veb: [ 96 153 108 176 174 183 167 162  81 122 122 105 112  94  78 159 165  90
 131 154 126 139  92 136 129 135 105]
Zozar: [110 108 147  96  96 155 108 124  86 132 176 132 143 136 146 115  78 107
 121  87 121 150 156  74 137  98 148]
Fik: [112 131 125  86  97 124 106 118 108 144 164 122 129 136 131 107  78 107
 120  60 134 147 140  84 166  96 159]
tuk: [ 90 161 111 188 191 181 148 171  89 145 109  83  88 104  89 138 146  90
 100 133 106 164 101  99 117 126 105]
asked: [ 96 153 108 176 174 183 167 162  81 122 122 105 112  94  78 159 165  90
 131 154 126 139  92 136 129 135 105] : veb
rest: [ 78 107 121] : [ 87 121 150 156  74 137  98 148]
rest: [164 122 129] : [136 131 107  78 107 120  60 134 147 140  84 166  96 159]
loc: [162] : veb, 7
loc: [144] : Fik, 9

fugup: [ 86 112  91 143 128  82]
kuza: [130 116 104 183 107  95]
lopev: [ 96 104  73 201 101  95]
Suz: [120 126 127 170 143 107]
Rud: [134 123 119 168 120 107]
dok: [110 121 112 151  96 108]
Mim: [132 125 124 153 125 116]
both Suz fugup:  : [143]
loc: [91] : fugup, 2
both lopev dok:  : [96]

difis: [169 118 166 117 168 115  88]
tizas: [ 98  90 142  73 150 156 155]
gonaf: [131 116 124 179 128 102 110]
lemi: [119 132 109 180 141 159 105]
loc: [180] : lemi, 3
rest: [118 166 117] : [168 115  88]
loc: [90] : tizas, 1

goze: [123 127 134 139 165 102 161 125 139 154 116 110 184 163 143 147 151 147
 105 157 148  96 164  75 108 126 133  59 121 107]
korav: [117 103 143 143 154 120 157 148 140 152 128 110 180 154 147 153 108 119
 110 164 141 139 156  71 108 147 145  93  90 127]
dilat: [102 161 126 105 142  99 133 143 111 131 145 148 142 145 153 142  98 119
  86 168  67 151 160 146 117 127 123 140 177 143]
pulub: [144 153 126  97 107  79 105  75 114 119  79 142 135 160 109 119 126 147
 122 112 156 115 141 157  80 126 137 137 117  84]
rur: [192 118 138 143 142 133 155 170 183 139 145 107 103 117 121 133 114 108
 156 162  90  82 118 126 174  86 104  76 177 153]
asked: [123 127 134 139 165 102 161 125 139 154 116 110 184 163 143 147 151 147
 105 157 148  96 164  75 108 126 133  59 121 107] : goze

piz: [ 57 121 200 148 107 145 126 160  98  58 193 173 112 122 137 210 124 100
 109 136  63 198 108 169  74  99 173  42]
gimum: [ 95  67 170  77 126 106  57  49  76 189 110 183 151 151  60 143  76  98
 174 211 142 180 136 184 132  62  64  64]
Noler: [127 119 195 195  84  57 195 154  54 167  80 174 112 204 188  93 199 185
  44  99  76 120  87 183 113  81  55 196]
daf: [210 207  45 178 192 182 199 139 122  99 102 125  79  74  52 134  70 104
  63 129 208 172  53 177  83 166 168 193]
zalov: [158 181  78 182  61  58  57  48 147  73 167 210  62 176  95 152 175 107
 188  52 205 205  83 116 211 133 205 142]
rest: [57 49] : [ 76 189 110 183 151 151  60 143  76  98 174 211 142 180 136 184 132  62
  64  64]
rest: [173 112] : [122 137 210 124 100 109 136  63 198 108 169  74  99 173  42]
asked: [210 207  45 178 192 182 199 139 122  99 102 125  79  74  52 134  70 104
  63 129 208 172  53 177  83 166 168 193] : daf

rusi: [ 64  87 176 180  83 183 151  75 133  82  77 153  84 126 154 133 160  73
 185 178 127 157 111 170 105 182 131 154 132 131 184  82 112 136 174 189
 175 162 189 164  65  87 180  80 156  67  78 104 192  64 151 143 152 121
 182 121 166  62]
kudod: [184  60 105 162  96 101 131 171 108  84 109 191 170  71 169 159 139 186
 109 101  77 156 113  90 110 150 177 180 174 122 117 110  84 146  67 142
 175 156 193 143 189 136  86 168 187 106  74 184 183  60 187 114  97 164
 185 190 113  65]
nuri: [106 198 181 179 133 156 132 185 165 128 130 106 161 194 118 149 157 137
 164  95 128 125  90 103 178 126 140 113 164  61 123  87 180 175 130 184
 118 174 163  69  81 153 188 115  67 121 189 198 199 169 144 106 149 165
  68 101  73 156]
vut: [109 114 101 108  74 105 158 185 150 177  78 170 149  71 140  81 181 100
 110 131 114 167 118 103 189 166  98 111 119  88 141 124 148 141 159 126
 171 191 172  94 164  80 153 168 140 169 174 159  91  78 198 154 143 191
 118  77 157 196]
Luno: [137 166  80 195 174 164 142 133 101 169 113 123 171 101 191 151 166 158
 178  77  95 101 175 174 176 169 131 176  81 159 182  74  96 127 103  80
  70 165 128 122 158 193 104 104 167 133 133 186 110 112 115 125 125  96
  72  94  85 172]
Godi: [188  73 145 162  70 166 149 173 128 116  64 148  72 183 182 133 187  99
 188  83  85 154  76  88 189  72 119 118 162 164  97 137 173 161  85 128
  69 162 197 165  78  92 139 136 102 100 131  95 132  80 124 141 169 155
 114  72 135  84]
asked: [184  60 105 162  96 101 131 171 108  84 109 191 170  71 169 159 139 186
 109 101  77 156 113  90 110 150 177 180 174 122 117 110  84 146  67 142
 175 156 193 143 189 136  86 168 187 106  74 184 183  60 187 114  97 164
 185 190 113  65] : kudod
asked: [ 64  87 176 180  83 183 151  75 133  82  77 153  84 126 154 133 160  73
 185 178 127 157 111 170 105 182 131 154 132 131 184  82 112 136 174 189
 175 162 189 164  65  87 180  80 156  67  78 104 192  64 151 143 152 121
 182 121 166  62] : rusi
asked: [106 198 181 179 133 156 132 185 165 128 130 106 161 194 118 149 157 137
 164  95 128 125  90 103 178 126 140 113 164  61 123  87 180 175 130 184
 118 174 163  69  81 153 188 115  67 121 189 198 199 169 144 106 149 165
  68 101  73 156] : nuri

tabo: [133 123 146 126 173 133 172]
Zuram: [108 152 157 140 129 119 134]
Nur: [171 159 142 124  62 119  73]
mam: [123 149 132 139 148 146 155]
Vod: [123 142 150 147 157 134 158]
lozi: [167 149 122 142  73 123  97]
valos: [134 106 123 103 174 144 178]
ger: [171 159 141 124  62 144 132]
dupo: [114 129  99 127 118 156 139]
rest: [171 159 142 124  62] : [119  73]
both Vod tabo:  : [123]
both tabo Vod:  : [123]

ragib: [107 138 120 110 184 155  93 148 158 158  69 125 138  98 154 142 143 170
 126 100 135]
rosu: [103 133 175  97 102 143 157 111  79 101 133 130 144 169 142 150 122 155
  90 147 139]
kige: [172 101 150 142 121  81 115 182 127 151 122 147 110 116 118 127 141 120
 130 182 121]
Foreb: [127 140 100 166 145 108 141 100 136  95 176 124 134 122 119 117 125 109
 152  78 111]
Siker: [112 119 124 148  98 139 148 111  98 107 138 128 138 157 133 136 121 137
 107 137 135]
kuzo: [136 119 124 149  98 149 119 135 137 160 102 109 106 122 121 124 122 110
 148  66 112]
mov: [136 119 124 113  98 149 119 135 148 160 102 121 106 122 121 124 122 115
 129 161 135]
rest: [113  98 149 119 135] : [148 160 102 121 106 122 121 124 122 115 129 161 135]
loc: [170] : ragib, 17
asked: [172 101 150 142 121  81 115 182 127 151 122 147 110 116 118 127 141 120
 130 182 121] : kige
rest: [122 115] : [129 161 135]
loc: [161] : mov, 19
rest: [119 124 149  98] : [149 119 135 137 160 102 109 106 122 121 124 122 110 148  66 112]

Selo: [135 136 135 128  95]
zub: [168 148 121 145 144]
bitur: [136 136 110 114 114]
dite: [154  83 115 133 142]
dus: [ 78 145 129 127 141]
Rem: [120  71 117 109 110]
leviz: [173  75 144 131 120]
kub: [ 96 145 168 131 141]
vuno: [ 78 118 139 110 123]
mal: [142 105 125 141 116]
loc: [96] : kub, 0
both dite mal:  : [142]
loc: [83] : dite, 1
both Rem bitur:  : [110]
rest: [136 136] : [110 114 114]

domis: [133 175 159 135 174 164 144 107  82 136 161 141  90 131 163 104 130 173
 108 155 122 144 136 152  79 138 183]
lef: [127 117  99  92 133 119 116 155 143  96  90 177 131 123 134 124 135 110
  87 125 103 127 140 137 134 125 114]
mek: [140  81 136 122  74 100  89 188 130 140 123 151 130 121 117 147 113 131
 151 105 106  97 119 124 173  95 107]
toku: [164  99 109 135 104 103  92 178 178 147  99 157 170 165 120 156 132 102
 148  98 136 106 131 119 178  99  90]
vonot: [ 95 148 140 128 145 143 183  94 124 108 152  98 124  98 131 150 145 138
 133 160 145 166 136 138 122 177 148]
tufeg: [101 171 162 132 168 171 189  97  97 117 172 117 104  98 152 120 143 169
 122 180 135 173 145 157 100 182 182]
Rut: [ 91 124 135 166 132 186 160 138 101 112 138 145 117  74 116 140 114 138
  97 179  96 141 149 154 113 169 152]
zil: [176 146 132 175 140 122 102 114 150 179 135 106 153 195 132 133 129 124
 165 100 166 111 118 109 127  96 120]
sofo: [120 106 103  92 121 126 120 165 142  99  94 142  90 111 125 135 130 110
  93 132  99 125 142 139 144 131 113]
nopo: [156 186 148 146 181 119 126  84 101 138 150 122  95 170 175  86 144 163
 122 117 148 141 120 131  79 111 166]
sadok: [139 137 107 100 152 122 116 146 137 104  98 180 124 139 150 115 140 122
  86 124 110 131 151 141 120 121 128]
asked: [140  81 136 122  74 100  89 188 130 140 123 151 130 121 117 147 113 131
 151 105 106  97 119 124 173  95 107] : mek
rest: [141  90] : [131 163 104 130 173 108 155 122 144 136 152  79 138 183]
asked: [164  99 109 135 104 103  92 178 178 147  99 157 170 165 120 156 132 102
 148  98 136 106 131 119 178  99  90] : toku

vepe: [102 153  98 129 144 105 137 169 124 118 179  55 100  66 173  79 168]
Nem: [102 153  97 129 144 105 137 129 124 118 179  55 123  64 133  44 148]
kapap: [102 153 127 129 103 105 137 169 124 118 179  55 123  64 133  44 148]
asked: [102 153  98 129 144 105 137 169 124 118 179  55 100  66 173  79 168] : vepe
rest: [ 97 129 144 105 137] : [129 124 118 179  55 123  64 133  44 148]
asked: [102 153 127 129 103 105 137 169 124 118 179  55 123  64 133  44 148] : kapap

dil: [143 122  59 141 106 106 133 104  88 101 166]
noke: [105 123  60 142 164 100 101 102  87 105 166]
Bozud: [140 123  59 141 106 105 133 102  86 105 166]
asked: [143 122  59 141 106 106 133 104  88 101 166] : dil
rest: [133 102] : [ 86 105 166]
asked: [140 123  59 141 106 105 133 102  86 105 166] : Bozud
rest: [ 59 141 106 105 133] : [102  86 105 166]
loc: [87] : noke, 8
asked: [105 123  60 142 164 100 101 102  87 105 166] : noke

Danu: [196 156 140 146 115 108  93 156  92  39]
Medi: [196 156 140 146 115 108  92 156  78 145]
Golo: [195 156  93 141 108 115 148 159 115  67]
riv: [ 78 177  93 100 108 154 148 159 115  67]
asked: [195 156  93 141 108 115 148 159 115  67] : Golo
rest: [ 78 177  93 100 108] : [154 148 159 115  67]
asked: [ 78 177  93 100 108 154 148 159 115  67] : riv
asked: [196 156 140 146 115 108  92 156  78 145] : Medi

sotas: [143  38 117 161  78 198  89 133  88 100 165 162 110 168 131  59  67]
gadi: [128  91 104 178 143  38 117 161  79  89 133 147 147 100 165 162 110]
rov: [117 161  78 198  89 133 147 100 165 162 110 147 148  59  67 144 217]
Vum: [128  91 104 178 143  38 118 161  78 133  89 161 147 147 100 165 162]
goduz: [128  91 104 178 143 147 117 161  78  89 133 147 100 165 162 110 168]
kudag: [ 38 117 161  78 198  89 133 147 148 165 162 110 168 131  59  67 144]
Rafe: [128  91 104 178 143  38 117 161  78 198  89 133 147 162 165 162 110]
asked: [ 38 117 161  78 198  89 133 147 148 165 162 110 168 131  59  67 144] : kudag
rest: [147 117] : [161  78  89 133 147 100 165 162 110 168]
rest: [ 78  89 133 147] : [100 165 162 110 168]
asked: [128  91 104 178 143 147 117 161  78  89 133 147 100 165 162 110 168] : goduz
asked: [143  38 117 161  78 198  89 133  88 100 165 162 110 168 131  59  67] : sotas
asked: [128  91 104 178 143  38 118 161  78 133  89 161 147 147 100 165 162] : Vum
rest: [133  88 100] : [165 162 110 168 131  59  67]

Zedeb: [209  56  71  57]
galet: [ 97 175  63 184]
kam: [203 153 197 167]
Nop: [ 50 100  58  56]
Miza: [108 150 107 178]
nuvad: [107  87 179  63]
poso: [110  48  62 167]
sokup: [203 107  55 167]
duvek: [ 56 164 122 138]
both duvek Nop:  : [56]
loc: [71] : Zedeb, 2
rest: [175  63] : [184]
both Miza sokup:  : [107]
both nuvad galet:  : [63]

